Below are the code and all the weights of a small trained network. Each question names an input and a class and asks about switching units off, where a switched-off unit gives its printed mean instead of its output.

import numpy as np


def w(rows, s, z=0):
    codes = np.array(rows[::2]) - 128.0
    scale = np.full(codes.shape[1], s)
    scale[-1] = z or s
    return codes * scale


def f(y):
    return np.maximum(y, 0)


def log_softmax(a):
    a = a - a.max(-1, keepdims=True)
    return a - np.log(np.exp(a).sum(-1, keepdims=True))


def net(x, mask):
    res = np.array(x, float).reshape(1, 6) / 4 @ E
    y = f(res @ A[0][:, :-1].T + A[0][:, -1])
    res = res + np.where(mask, y, B[0][:, -1]) @ B[0][:, :-1]
    return log_softmax(res[-1] @ U[:, :-1].T + U[:, -1])


A, B = {}, {}
E = w([
[165,179,47,45,81,28,99,16,155],'x0',
[166,130,203,232,128,2,191,128,152],'x1',
[63,107,79,72,126,110,253,118,52],'x2',
[139,76,66,179,214,156,116,41,113],'x3',
[211,238,98,140,163,185,212,145,168],'x4',
[107,67,87,180,7,167,184,110,252],'x5',
],0.0076)
A[0] = w([
[121,129,92,188,235,111,95,68,76,101],'N0',
[178,186,125,177,174,100,202,135,162,131],'N1',
[136,160,66,83,90,64,118,64,154,134],'N2',
[64,125,158,188,134,169,159,224,142,53],'N3',
[110,133,167,111,196,81,65,147,74,40],'N4',
[137,152,143,121,170,68,152,197,126,114],'N5',
[160,223,205,134,63,121,15,202,169,167],'N6',
[112,44,202,130,142,32,124,125,142,117],'N7',
[127,133,111,110,152,213,90,61,129,222],'N8',
[192,222,162,107,202,163,164,115,78,89],'N9',
[141,186,130,33,111,215,134,162,149,125],'N10',
[120,184,123,94,79,84,144,62,92,128],'N11',
[65,30,205,156,158,139,108,175,106,83],'N12',
[92,53,136,147,87,156,181,60,145,110],'N13',
[168,226,135,106,147,109,105,192,65,63],'N14',
[116,179,229,81,79,97,162,157,154,135],'N15',
[172,65,159,171,185,197,125,164,106,112],'N16',
[117,84,146,183,73,183,154,53,243,95],'N17',
[122,118,160,109,65,85,113,171,99,139],'N18',
[47,156,128,89,83,111,212,175,90,156],'N19',
[163,158,138,116,211,77,78,79,43,27],'N20',
[40,19,144,118,92,68,33,104,83,147],'N21',
[155,233,50,158,120,165,156,175,118,212],'N22',
[76,89,69,88,112,161,77,154,117,206],'N23',
[141,117,117,203,143,119,31,96,160,189],'N24',
[88,109,67,190,47,99,135,148,189,93],'N25',
[160,108,106,78,137,57,79,55,138,57],'N26',
[138,161,134,76,108,80,98,237,102,122],'N27',
[122,185,122,162,37,192,146,140,219,86],'N28',
[118,181,147,111,196,95,99,179,110,4],'N29',
[143,146,203,179,78,48,199,117,173,165],'N30',
[157,131,104,156,119,185,213,96,200,79],'N31',
[38,104,174,154,181,172,226,161,101,99],'N32',
[162,157,63,128,68,74,95,82,121,51],'N33',
[66,122,91,66,132,71,254,121,70,127],'N34',
[172,81,112,204,181,94,155,76,123,119],'N35',
],0.0082,0.0039)
B[0] = w([
[135,50,143,74,119,109,87,109,64,217],'N0',
[81,171,214,140,196,206,205,60,107,215],'N1',
[88,153,166,74,143,119,77,153,182,217],'N2',
[98,148,184,80,118,116,84,182,186,211],'N3',
[172,109,96,68,71,162,92,193,108,209],'N4',
[91,98,134,91,102,166,109,143,66,189],'N5',
[123,150,82,186,254,63,51,125,58,253],'N6',
[122,159,164,140,114,214,205,86,86,206],'N7',
[59,152,175,189,128,121,80,71,57,223],'N8',
[177,77,101,38,137,166,141,179,116,219],'N9',
[68,165,221,166,106,195,136,63,101,209],'N10',
[77,185,135,132,144,144,96,190,171,194],'N11',
[116,177,142,83,151,149,109,176,187,225],'N12',
[166,79,113,80,152,111,119,158,77,195],'N13',
[145,80,97,54,101,141,110,152,136,207],'N14',
[85,94,194,130,153,157,103,47,75,216],'N15',
[65,182,176,101,153,109,85,170,193,213],'N16',
[147,80,87,79,86,126,65,153,86,225],'N17',
[123,103,218,118,179,187,162,68,100,185],'N18',
[187,118,81,183,228,81,39,125,62,226],'N19',
[136,76,138,79,75,158,91,177,116,222],'N20',
[252,144,166,92,236,248,213,96,157,255],'N21',
[187,140,192,117,209,160,156,63,119,228],'N22',
[70,162,172,199,82,203,142,80,69,216],'N23',
[144,168,39,177,208,103,83,108,115,220],'N24',
[176,82,122,68,110,148,76,156,101,202],'N25',
[83,188,149,91,146,111,114,170,211,197],'N26',
[133,26,133,91,154,169,92,100,93,202],'N27',
[177,59,83,82,142,132,106,151,108,218],'N28',
[124,83,72,49,47,126,88,167,126,180],'N29',
[100,181,175,104,85,185,49,132,72,243],'N30',
[179,85,140,32,124,140,111,137,137,207],'N31',
[91,189,149,128,150,99,66,191,176,233],'N32',
[72,166,149,61,121,155,115,182,165,187],'N33',
[135,136,99,212,217,55,63,181,99,244],'N34',
[40,106,220,173,99,173,92,57,39,191],'N35',
],0.007,0.0094)
U = w([
[163,58,91,57,91,126,113,189,119,53],'0',
[80,122,151,131,150,119,117,94,105,244],'1',
[155,163,154,105,181,170,179,106,150,187],'2',
[49,235,138,95,134,92,101,206,234,58],'3',
[52,174,167,157,100,153,123,87,68,35],'4',
[147,157,66,199,208,37,66,159,100,140],'5',
[123,152,128,175,128,103,158,116,102,188],'6',
[213,190,1,215,38,32,220,193,205,1],'7',
],0.0098,0.0066)

Each question gives the input, the list of numbers given to net, and the class t.
The units are the neurons (one row each of A and B). Each row of codes is followed by its name. A weight is (code - 128) times the scale printed after its matrix; where a second scale follows, it is the last column's (A, B and U).
mask holds one flag per neuron, in row order. A switched-off neuron (its flag False) gives its mean, the last column of its row in B, instead of its output. The means were averaged over made-up inputs and are rounded, as every weight is.
A unit's drop is (log p(t) with every unit on - log p(t) with that unit switched off) / (log p(t) with every unit on - log p(t) with every unit switched off).
The circuit of an input: a set's keep is (log p(t) with only the set's units on - log p(t) with every unit switched off) / (log p(t) with every unit on - log p(t) with every unit switched off). Starting from the 12 units with the biggest drops (on a tie, the unit counted first), units are removed one at a time, each time the one whose removal leaves the highest keep (on an exact tie, the one counted first), for as long as the keep stays at least 0.8.
circuit, biggest first: the units of the circuit, biggest drop first
most important unit: the unit with the biggest drop
k most important neurons: the k neurons with the biggest drops, biggest first
drop when u is switched off: that unit's drop, to one decimal
input [7,8,8,1,-2,-4], class 4: circuit, biggest first -> [N7, N30]
input [-6,8,-3,3,1,0], class 4: most important unit -> N35
input [-1,-7,-7,1,-6,-2], class 4: 4 most important neurons -> [N23, N8, N34, N19]
input [5,-6,7,-1,1,1], class 5: 2 most important neurons -> [N34, N19]
input [-8,-1,-2,7,4,1], class 3: circuit, biggest first -> [N16, N32]
input [7,-6,-7,3,-4,3], class 3: 4 most important neurons -> [N26, N33, N2, N19]
input [8,8,5,-6,-2,-1], class 3: 3 most important neurons -> [N11, N2, N26]
input [6,-8,-8,4,4,-8], class 0: 2 most important neurons -> [N9, N20]
input [8,-7,-5,-6,-2,0], class 3: 3 most important neurons -> [N26, N2, N33]
input [5,-1,6,0,-7,-2], class 2: 2 most important neurons -> [N21, N6]
input [-1,-2,-8,-2,-2,7], class 5: 2 most important neurons -> [N6, N24]
input [-6,-4,-8,4,0,1], class 5: 2 most important neurons -> [N24, N6]
input [-7,-3,-7,6,1,-2], class 3: 2 most important neurons -> [N16, N19]
input [-2,8,-5,0,-3,5], class 4: circuit, biggest first -> [N30]
input [0,-8,-8,-6,1,-1], class 4: 4 most important neurons -> [N10, N34, N23, N19]
input [-6,3,5,6,-5,-6], class 0: 3 most important neurons -> [N0, N4, N20]
input [-4,0,-7,5,-7,1], class 2: 2 most important neurons -> [N21, N34]
input [2,-7,-1,-5,5,-2], class 4: 3 most important neurons -> [N10, N21, N8]
input [-8,5,3,-1,6,7], class 3: drop when N13 is switched off -> -0.1
input [-7,3,-6,6,6,1], class 3: most important unit -> N16
input [-8,-8,-8,8,5,-8], class 0: drop when N9 is switched off -> 0.9
input [4,4,-6,-1,-7,-1], class 2: drop when N34 is switched off -> 0.1
input [1,0,7,-5,3,2], class 5: drop when N34 is switched off -> 0.3
